Below are the code and all the weights of a small trained network. Each question names an input and a target symbol and asks about switching units off, where a switched-off unit gives its printed mean instead of its output.

import numpy as np


def w(rows, s, z=0):
    codes = np.array(rows[::2]) - 128.0
    scale = np.full(codes.shape[1], s)
    scale[-1] = z or s
    return codes * scale


def f(y):
    return np.maximum(y, 0)


def softmax(a):
    e = np.exp(a - a.max(-1, keepdims=True))
    return e / e.sum(-1, keepdims=True)


def log_softmax(a):
    a = a - a.max(-1, keepdims=True)
    return a - np.log(np.exp(a).sum(-1, keepdims=True))


def net(x, mask):
    ids = ['ΓΘΞΩαβπτφ'.index(c) for c in x.split()]
    T = len(ids)
    res = E[ids] + P[:T]
    u = 0
    for l in range(2):
        q, k, v = (res @ M[l].T for M in (Q, K, V))
        z = softmax(np.where(np.tri(T) > 0, q @ k.T / 3**0.5, -1e9)) @ v
        res = res + np.where(mask[u], z, O[l][:, -1]) @ O[l][:, :-1]
        u += 1
        y = f(res @ A[l][:, :-1].T + A[l][:, -1])
        res = res + np.where(mask[u : u + 12], y, B[l][:, -1]) @ B[l][:, :-1]
        u += 12
    return log_softmax(res[-1] @ U[:, :-1].T + U[:, -1])


Q, K, V, O, A, B = {}, {}, {}, {}, {}, {}
E = w([
[33,90,111],'Γ',
[51,190,83],'Θ',
[85,204,83],'Ξ',
[63,176,119],'Ω',
[136,137,216],'α',
[116,136,187],'β',
[78,28,222],'π',
[254,98,33],'τ',
[146,60,73],'φ',
],0.015)
P = w([
[3,151,109],'0',
[27,163,91],'1',
[58,154,112],'2',
[81,125,134],'3',
[91,74,161],'4',
[126,36,194],'5',
[79,97,92],'6',
[160,67,197],'7',
[164,98,188],'8',
],0.0048)
Q[0] = w([
[56,145,152],'L0H0',
[3,137,183],'L0H0',
[124,106,144],'L0H0',
],0.013)
K[0] = w([
[238,2,206],'L0H0',
[203,88,155],'L0H0',
[167,141,214],'L0H0',
],0.0097)
V[0] = w([
[78,159,157],'L0H0',
[24,60,6],'L0H0',
[164,221,141],'L0H0',
],0.013)
O[0] = w([
[1,136,198,164],'L0H0',
[91,61,67,253],'L0H0',
[137,140,37,50],'L0H0',
],0.01,0.0059)
A[0] = w([
[36,193,73,96],'L0N0',
[79,140,171,214],'L0N1',
[189,147,95,115],'L0N2',
[82,183,92,88],'L0N3',
[164,136,5,109],'L0N4',
[115,187,99,109],'L0N5',
[150,97,145,95],'L0N6',
[93,137,114,132],'L0N7',
[75,148,195,192],'L0N8',
[129,125,62,253],'L0N9',
[199,111,159,250],'L0N10',
[62,81,131,136],'L0N11',
],0.012,0.0051)
B[0] = w([
[109,65,169,216],'L0N0',
[47,173,103,234],'L0N1',
[58,33,211,140],'L0N2',
[93,99,196,165],'L0N3',
[152,166,127,188],'L0N4',
[253,145,214,144],'L0N5',
[129,119,235,137],'L0N6',
[134,190,132,172],'L0N7',
[107,167,109,242],'L0N8',
[110,77,44,206],'L0N9',
[68,161,97,156],'L0N10',
[123,219,192,249],'L0N11',
],0.0053,0.012)
Q[1] = w([
[202,254,162],'L1H0',
[122,68,58],'L1H0',
[249,217,26],'L1H0',
],0.0075)
K[1] = w([
[195,3,191],'L1H0',
[202,99,73],'L1H0',
[123,98,48],'L1H0',
],0.011)
V[1] = w([
[127,189,155],'L1H0',
[47,248,112],'L1H0',
[174,2,186],'L1H0',
],0.0092)
O[1] = w([
[50,158,61,155],'L1H0',
[117,162,8,252],'L1H0',
[3,157,119,63],'L1H0',
],0.0073,0.021)
A[1] = w([
[92,127,146,42],'L1N0',
[96,178,101,252],'L1N1',
[124,101,83,131],'L1N2',
[123,112,25,223],'L1N3',
[94,83,184,127],'L1N4',
[121,113,76,60],'L1N5',
[173,183,209,211],'L1N6',
[53,116,2,44],'L1N7',
[103,112,164,215],'L1N8',
[146,183,73,115],'L1N9',
[104,216,139,218],'L1N10',
[82,138,157,26],'L1N11',
],0.014,0.0032)
B[1] = w([
[83,125,179,136],'L1N0',
[149,145,82,192],'L1N1',
[108,148,186,157],'L1N2',
[213,63,201,211],'L1N3',
[129,173,48,133],'L1N4',
[35,162,135,162],'L1N5',
[217,143,86,130],'L1N6',
[101,124,126,252],'L1N7',
[197,69,72,133],'L1N8',
[104,80,133,178],'L1N9',
[241,188,163,177],'L1N10',
[157,139,253,140],'L1N11',
],0.0063,0.04)
U = w([
[59,61,59,255],'Γ',
[39,60,14,197],'Θ',
[99,130,18,44],'Ξ',
[165,30,211,183],'Ω',
[5,109,67,63],'α',
[1,99,111,50],'β',
[58,131,169,16],'π',
[41,131,163,36],'τ',
[110,131,42,230],'φ',
],0.008,0.0033)

Each question gives the input, a string of symbols that net reads in full, and the target symbol t.
The units are the heads (3 rows each of Q, K, V and O) and the neurons (one row each of A and B). Each row of codes is followed by its name. A weight is (code - 128) times the scale printed after its matrix; where a second scale follows, it is the last column's (O, A, B and U).
mask holds one flag per unit, layer by layer, with each layer's heads first. A switched-off unit (its flag False) gives its mean, the last column of its rows in O or B, instead of its output. The means were averaged over made-up inputs and are rounded, as every weight is.
A unit's drop is (log p(t) with every unit on - log p(t) with that unit switched off) / (log p(t) with every unit on - log p(t) with every unit switched off).
The circuit of an input: a set's keep is (log p(t) with only the set's units on - log p(t) with every unit switched off) / (log p(t) with every unit on - log p(t) with every unit switched off). Starting from the 12 units with the biggest drops (on a tie, the unit counted first), units are removed one at a time, each time the one whose removal leaves the highest keep (on an exact tie, the one counted first), for as long as the keep stays at least 0.8.
circuit, biggest first: the units of the circuit, biggest drop first
unit that matters most: the unit with the biggest drop
top k neurons: the k neurons with the biggest drops, biggest first
k most important neurons of layer l: the k neurons of layer l with the biggest drops, biggest first
drop of u: that unit's drop, to one decimal
input Θ φ Ω β τ Θ Γ Ξ, target Ω: 3 most important neurons of layer 0	L0N11, L0N1, L0N9
input φ β Θ π β Θ Θ π, target τ: unit that matters most	L1N3
input Θ α α Ω τ β Θ Θ, target Ω: circuit, biggest first	L0H0, L1H0
input α α π φ Θ Ξ Ξ τ Γ, target Ω: circuit, biggest first	L0H0, L1N3
input α Θ Ω α Θ, target φ: circuit, biggest first	L0H0, L1N10, L1H0
input Ω π α Ω α α Γ, target φ: 2 most important neurons of layer 1	L1N10, L1N1
input α φ Θ φ φ Θ φ Ω Ω, target Θ: circuit, biggest first	L0H0, L1N10, L1H0
input Ξ π τ Γ Θ, target Ω: circuit, biggest first	L0H0, L1H0, L0N1
input Θ Θ π, target π: top 3 neurons	L1N11, L1N10, L0N11
input α Ξ β, target φ: circuit, biggest first	L0H0, L1N10, L1H0, L0N8
input Θ φ Θ Ω, target Θ: top 3 neurons	L1N10, L0N11, L1N11
input Ω Θ Θ β π Θ, target τ: top 3 neurons	L1N11, L1N10, L1N0
input π Θ Γ α α α α φ, target Θ: 2 most important neurons of layer 1	L1N10, L1N5
input α Θ π, target τ: top 2 neurons	L0N11, L1N11
input π Ξ α Γ β α α, target φ: top neuron	L1N10
input Ξ α Ω α π, target π: top 4 neurons	L1N11, L0N11, L1N10, L1N3
input Ξ Γ τ Θ Θ α τ Γ τ, target Ω: 2 most important neurons of layer 1	L1N1, L1N7
input Θ Ξ Θ β, target φ: top 2 neurons	L1N10, L0N9
input Θ Θ Γ Θ Θ Γ φ φ Ξ, target Θ: 2 most important neurons of layer 0	L0N11, L0N0
input Ω Γ τ, target Ω: top neuron	L1N1
input Θ Θ α Ω, target φ: drop of L0N1	0.0
input Θ Θ β α β π Θ, target π: drop of L1N11	0.4
